[ 34  27   3  35  18 -46 -28  24   7  15  38  42  47  19 -23 -17 -55 -28
   3 -25 -14  32  -9 -29 -33 -28]  K828
[-22 -29  -2 -16  18 -47 -17 -18   3 -11   6 -23  -1  52  27   0 117  36
  12 -40 -15 -19 -16  -4 -25 -45]  K426
[ -1 -37 -30 -14  18  14 -11  27   0  33   8  10  29 -31  32   4  32 -14
 -75  10   1  51 -23 -22 -29 -16]  K952
step +1: [-23 -22 -29] : [-22 -21 -28]
row of K828 : [ 34  27   3  35  18 -46 -28  24   7  15  38  42  47  19 -23 -17 -55 -28
   3 -25 -14  32  -9 -29 -33 -28]
succ: [51] : [-23]
gone K426: [ 52  18   6 -11 -22 -40  -4 -47 -17 -15 -18 117  12   3 -16 -29  -1  -2
  27 -16 -25 -23  36 -19 -45] : [0]
find: [ -1 -37 -30 -14  18  14 -11  27   0  33   8  10  29 -31  32   4  32 -14
 -75  10   1  51 -23 -22 -29 -16] : K952
gone K828: [ 47 -33 -55  27 -14 -25  32 -28  34  15   3  24   7  42  18 -28 -29 -23
 -46 -17   3  -9  38 -28  19] : [35]

[ -27   -1  110   43 -105  -15  -15] : K512
[ 38 -15  53 -29 -27 -15 110] : K646
[-16 -37  53 -29 -27 -15 -14] : K757
step +1: [-27] : [-26]
find: [-16 -37  53 -29 -27 -15 -14] : K757
succ: [38] : [-15]

[17 30 18 28 16 60] -> K866
[42  7 15 13  9 95] -> K492
[ 9 48 16 31 30 39] -> K204
[21 26 20 25 23 69] -> K541
[23 21 19 24 22 73] -> K697
[24  7  6 23 21 74] -> K553
[45  6 14 12  8 96] -> K366
gone K541: [21 69 23 26 20] : [25]
step -1: [8] : [7]
gone K866: [18 60 30 16 28] : [17]
row of K204 : [ 9 48 16 31 30 39]
common K366 K553:  : [6]
step -1: [ 7  6 23 21] : [ 6  5 22 20]
gone K204: [16 30 48  9 39] : [31]

[ 21  57  -8  11   0  34   8   4   5   8 -10 -13  23  22 -16   3  -3   6
 -21   8 -14 -16] = K783
[  10    9    9   25    4  -25   28   -1    6    1   16 -106  -13   64
   27    6  -32    0  -28    1   53   15] = K131
[ 33  65  11  23  -3   1  -2  36  10  26   0  26   0  58  18 -17  -9  28
  -7 -15  28 -11] = K153
[ 21  57  -8  11   0  34  -9   4   5   8 -10 -21  23  22 -16   3  -3   6
 -21   0 -14 -16] = K514
find: [ 33  65  11  23  -3   1  -2  36  10  26   0  26   0  58  18 -17  -9  28
  -7 -15  28 -11] : K153
gone K131: [  15    0    6 -106  -25    1    1   10    4   53  -28  -32   64   25
   28    6    9    9  -13   27   16] : [-1]
step +1: [-8 11] : [-7 12]
step -1: [11  0 34] : [10 -1 33]
step -1: [  4 -25  28  -1] : [  3 -26  27  -2]

[ 72 -74 -70 -88] = K308
[  58 -116  -22  -54] = K533
[  58 -116  -71  -41] = K698
row of K698 : [  58 -116  -71  -41]
step -1: [  58 -116  -22] : [  57 -117  -23]

[-85 -76  53 -69 -19  12   5 -21  19 -36 -15]  K675
[-91 -27  29  -2  -8  -4  -3 -15  28 -10  -4]  K471
[ 67   1 -16  29  -6  12   7   5 -21  -6  -4]  K831
[ 62 -27  -1 -48  -9  15   9  -8  17   9  -4]  K933
[-22 -49  27 -41  -9  12   8 -25  28   8  -1]  K765
[-22 -49  27 -41  -9  12   8 -25   4   8  -1]  K200
[ 51 -27  -4 -35  -6  12  11 -15 -15  16   4]  K577
[-63 -16  27 -35 -16  -2 -16  19  10 -80 -31]  K136
[-37 -77  42 -88 -22  12   7 -15   4 -46 -18]  K864
[ 68 -14  -8 -41  -9  12   7   7 -24 -15  -4]  K134
succ: [10] : [-80]
common K933 K831:  : [-4]
row of K136 : [-63 -16  27 -35 -16  -2 -16  19  10 -80 -31]
step -1: [11] : [10]
find: [-22 -49  27 -41  -9  12   8 -25  28   8  -1] : K765
succ: [11] : [-15]

[ 15 -31  32  12  -4  -6 -84  42] -> K87
[ -4 -27  27  12  -4  -4 -84  41] -> K239
[  15  -31   32   12   -4   -6 -105   40] -> K583
[ -7 -20  24  12   5  10 -83  42] -> K986
[-20   7  19  12  41  48 -65  47] -> K922
step -1: [12 41] : [11 40]
step +1: [-4] : [-3]
common K922 K87:  : [12]
row of K986 : [ -7 -20  24  12   5  10 -83  42]

[ 61 -21   3  26 -37 -24  46 -25  28  -1 -32  -1 -32 -74  60  20 -30 -11
  12 -42 -33 -16  -8  29  62 -10 -21 -16   3] : K151
[  87  -38  100    8   94   41  -60   17  -42   33   15 -106    5   36
   54  -11   93  -35  -80  -35  -65   46   34   18  -35   78  -92  -61
   31] : K45
[ 41  14 126   5  38 -61 -51 -37 -31 -20  -5 -30  99  -3 -60  58  37 -15
 -27  19  -4  11 -37 -38 -14 -86 -22  11 -25] : K169
[ 49 -55  37  20 -32 -24  17  -3 -35  71 -31 -59 -20 -20  83 -21 -11 -46
 -49 -65 -80 -20 -23  88  13  97 -40 -66  11] : K212
[ 39  74 -39 -54  81  17  44  34 -54 -15   8   0  38  59 -17   2  28   3
   5  80  51  10  24 -37 -27 -27 -60  26  15] : K74
[ 45  50 -49 -31  71  20  57  72  27 -33  -1 -38 -13  12 -11  21  -6  18
 -19  32  17  -3  24  -9  29 -30 -55   4  15] : K208
[ 51 -59  86  52  29 -16 -75 -60  20 -75  41 -37 -26 -64 -23  42  19  -6
 -11 -77 -59  30 -22 -73  23 -73  37 -19  -3] : K987
[-62 -61  37  22  -5  54  -7 -10  88 -53  22 -18 -78 -41 -57  25 -23  23
  -4 -44 -24  13  38 -27  46 -27   7  -6  28] : K659
[ 16 -39 -64  51  -3 -67 -27 -78  -8 -73  39  89 -43 -60 -45 -11  20   5
  67 -55  -6  37 -51 -86  10 -69  84  15 -55] : K83
row of K151 : [ 61 -21   3  26 -37 -24  46 -25  28  -1 -32  -1 -32 -74  60  20 -30 -11
  12 -42 -33 -16  -8  29  62 -10 -21 -16   3]
gone K208: [ 12 -19 -11  24  17  57  29  15  27  -6 -30  -1 -55  20  32  50  72  21
 -49 -13 -31  45  18   4 -33  -9  -3 -38] : [71]
step +1: [-69  84] : [-68  85]
find: [ 39  74 -39 -54  81  17  44  34 -54 -15   8   0  38  59 -17   2  28   3
   5  80  51  10  24 -37 -27 -27 -60  26  15] : K74
gone K45: [  15   34   36   18  -60  -42   93   87  -80  100  -35   33  -65  -38
  -11   31   17    8   54  -61   78  -92 -106  -35  -35    5   41   46] : [94]
succ: [-66] : [11]
step -1: [ 22 -18 -78 -41] : [ 21 -19 -79 -42]

[-104 -116 -103  -73] : K627
[ 16  89 -80 -46] : K787
[-23  25 113  48] : K179
step -1: [16 89] : [15 88]
row of K179 : [-23  25 113  48]
step +1: [-80] : [-79]
gone K627: [-103  -73 -104] : [-116]

[ 24 -38 -54 -15  37   2  18 -83  32  -7  29  33 -11] : K156
[-62  43 -48  18  57  45 -19 -65  40  34  21   2 -22] : K614
[ 73 -38 -16  19 -21  20  15  58  29 -15  59 -21 -62] : K729
[  51  -47   81  -32   40    8   -6  -40  -91 -116   49   53  -43] : K431
[  73    0  -47   -3 -101   38    7  -70  -25   -4   57  -32    5] : K688
[  51  -47   81  -32   40    8   19  -40  -91 -116  -19   58   58] : K454
[ 73   0 -47  -3 -22  38   7 -70 -25  -4  57 -32   5] : K927
[ 60  56  23  33 -46 -12  12  -7  82  36  16 -19  12] : K594
[ 28  51  34  30  -1 -10   5 -43   3  11   1  17 -15] : K949
[ 58 -49 -35   1  -6 -66  38 -58 -42 -55 -28   2  -6] : K465
[-13  55  -3 -30  62 -44 -27 -47 -85   2 -49  11 -15] : K687
succ: [56] : [23]
row of K156 : [ 24 -38 -54 -15  37   2  18 -83  32  -7  29  33 -11]
succ: [-12] : [12]
step +1: [53] : [54]
common K594 K454:  : [-19]
find: [ 24 -38 -54 -15  37   2  18 -83  32  -7  29  33 -11] : K156

[-55 -53 -42  15 -24 -12 -19  83] -> K467
[-78 -14 -40 -94 -74  55  37 -77] -> K546
[-49  23 -70  77  14 -58 -69  20] -> K278
[-77 -61  21  16  94 -33  91 -47] -> K89
[ 60 106  15 -48 -68  68  69   8] -> K474
[82  5 -9 59 48 38  5 37] -> K567
[54 -8 -9 59 48 53  5 37] -> K115
gone K115: [ 5 48 -8 54 37 -9 59] : [53]
step +1: [37] : [38]
common K115 K546:  : [37]
gone K546: [ 37 -40 -94 -77  55 -74 -14] : [-78]
gone K567: [38 48 -9  5 59 82  5] : [37]
step -1: [-9 59] : [-10  58]
gone K474: [ 60  15 -68 -48 106  69   8] : [68]

[-33 -12  43 -26  -8  16 -23  -3 -32  56  23  -2 -13 -30] : K327
[ -5 -15  28  -5  31 -18  -5  15  63 -57  27   4   1 -13] : K244
[ 17 -27  23  17  38  18 -23 -29 -31  10  10  22 -24  17] : K570
[ -5  15 -20  -7  30  44 -11  53  34 -77  24  61 -30 -20] : K52
[-46 -70  18 -25  46  81  11  98 -30  10  20  72 -35   4] : K376
[-52  17  13 -70  62  26 -69  63  20  45  14  20 -39 -40] : K104
[-31   8 -70 -29  18  59  29  42  18 -25  -7  57   9  10] : K190
[ 50  -3 -38  48  12  13   9  46   1 -42 -54  31  63  37] : K827
row of K570 : [ 17 -27  23  17  38  18 -23 -29 -31  10  10  22 -24  17]
succ: [8] : [-70]
common K104 K244:  : [63]
gone K190: [-29  18 -70  -7   8   9 -25  29  10  57  42  59  18] : [-31]
row of K327 : [-33 -12  43 -26  -8  16 -23  -3 -32  56  23  -2 -13 -30]
common K52 K376:  : [-30]
common K244 K104:  : [63]

[  -1  -15   32  -17   26   74   26   64 -105   92 -122  127   79   45
  -88  -29   11   71   57   -4   32] : K565
[-54 -12 -34  16  -4 -32 -29  22  14 -43  -3 -59 -34 -23  11  43 -17 -80
 -37 -38 -62] : K290
[ -2   0 -35  -7   2  34   2  10 -63 -22 -60  35  17 -36  21 -20  -6 -15
  -7   3 -21] : K764
[ 33   9  24  -9  19  45  27  -4 -72  23 -49  42  27 -18  -9 -16  10  26
  16  -5  53] : K569
[-14 -14  42   1  -8 -21  -4  23  89  69  53  18 -33  84 -68  -3  11  64
  38  -2  15] : K740
succ: [-32] : [-29]
row of K569 : [ 33   9  24  -9  19  45  27  -4 -72  23 -49  42  27 -18  -9 -16  10  26
  16  -5  53]
row of K764 : [ -2   0 -35  -7   2  34   2  10 -63 -22 -60  35  17 -36  21 -20  -6 -15
  -7   3 -21]
step +1: [-12] : [-11]
gone K290: [ -4 -38 -43  11  14 -34 -59 -32 -17 -23  16 -29 -62  43 -80 -12  -3 -34
 -54  22] : [-37]

[111   8 -66  48  22 -38 -17  -5  35 -37  19 -28  89 -11 -36  41] = K284
[111   8 -66  48  22 -38 -10  -5  35 -37  19 -73  89 -11 -36  41] = K201
[ 92  23  11   8  33 -60  45  -3 -41  10  16 -29 -74   4  29 -28] = K282
succ: [29] : [-28]
row of K284 : [111   8 -66  48  22 -38 -17  -5  35 -37  19 -28  89 -11 -36  41]
row of K282 : [ 92  23  11   8  33 -60  45  -3 -41  10  16 -29 -74   4  29 -28]
succ: [-29] : [-74]
succ: [10] : [16]

[ -9   0   5 -17 -16 -25 -11 -37] : K818
[  3  -9  -6  24  13  -4 -25  25] : K923
[  5 -23  45 -29  21  33  25 -25] : K842
[ 98  16  49  -8 -16  34 -11  -3] : K263
[  4  53   3  -6 -23  14 -22  -2] : K956
[ 72 -22  71 -37 -15  -7  -3 -39] : K46
[  1  21 -27  61  37 -28 -34 -22] : K968
[  6 -14 -24  34  49 -25   6 -43] : K849
[ 28  27   9 -27 -15  69  17  48] : K602
[  0 -22   7 -24  10  18  46  -6] : K982
gone K956: [  4  -6  53 -22   3  14  -2] : [-23]
succ: [13] : [-4]
gone K46: [-37  -7  -3 -15  72 -39 -22] : [71]
common K849 K842:  : [-25]
step +1: [  5 -17 -16] : [  6 -16 -15]
row of K818 : [ -9   0   5 -17 -16 -25 -11 -37]

[ 59  59  -3  30  65  -5  67 -26  -2 -48  75 -33  20 -81  51]  K243
[-44  10   8 -32 -38 -27 -70 -24 -17  16 -56 -10 -33  60  28]  K453
[ 42 -11  16   6  68  23  80  13  23 -12  59  46  28 -69  -8]  K527
[-57  20 -10 -81 -59 -62 -59  17 -62   4 -80  -7 -55  73  22]  K936
[-34 -83  -9 -10 -23 -22  72  57  58  77  17 100  78 -18 -71]  K853
[ 14 -64 -60  19  -3 -85  63  74  60  72  52  88  85 -52 -75]  K66
[-81 -39 -34 -50 -69 -29 -56  38 -39  63 -81  59 -30  57 -32]  K476
[-19  63  66   9  -6  59 -54  -9 -13   1 -50 -83 -72  57  57]  K73
[-12  -2  19 -18   6  15  49 -22  37  -8  14 -14  16  -7   4]  K464
row of K73 : [-19  63  66   9  -6  59 -54  -9 -13   1 -50 -83 -72  57  57]
common K66 K476:  : [63]

[ 0  0  2 32 47 63 27 13] : K345
[  0   0   2   1   6  48 107  13] : K676
[  0   0   0  -1   0   1 110  12] : K251
[ 0  0  0 -1  0  1 31 12] : K600
[ 0  0  2 26 43 63 48 13] : K720
[ -1   1  26   0  47  62 112  14] : K196
[ 0  0  3 -1  0  1  2 12] : K232
row of K196 : [ -1   1  26   0  47  62 112  14]
find: [  0   0   2   1   6  48 107  13] : K676
find: [ 0  0  2 26 43 63 48 13] : K720
common K251 K720:  : [0]
row of K345 : [ 0  0  2 32 47 63 27 13]
find: [ 0  0  3 -1  0  1  2 12] : K232

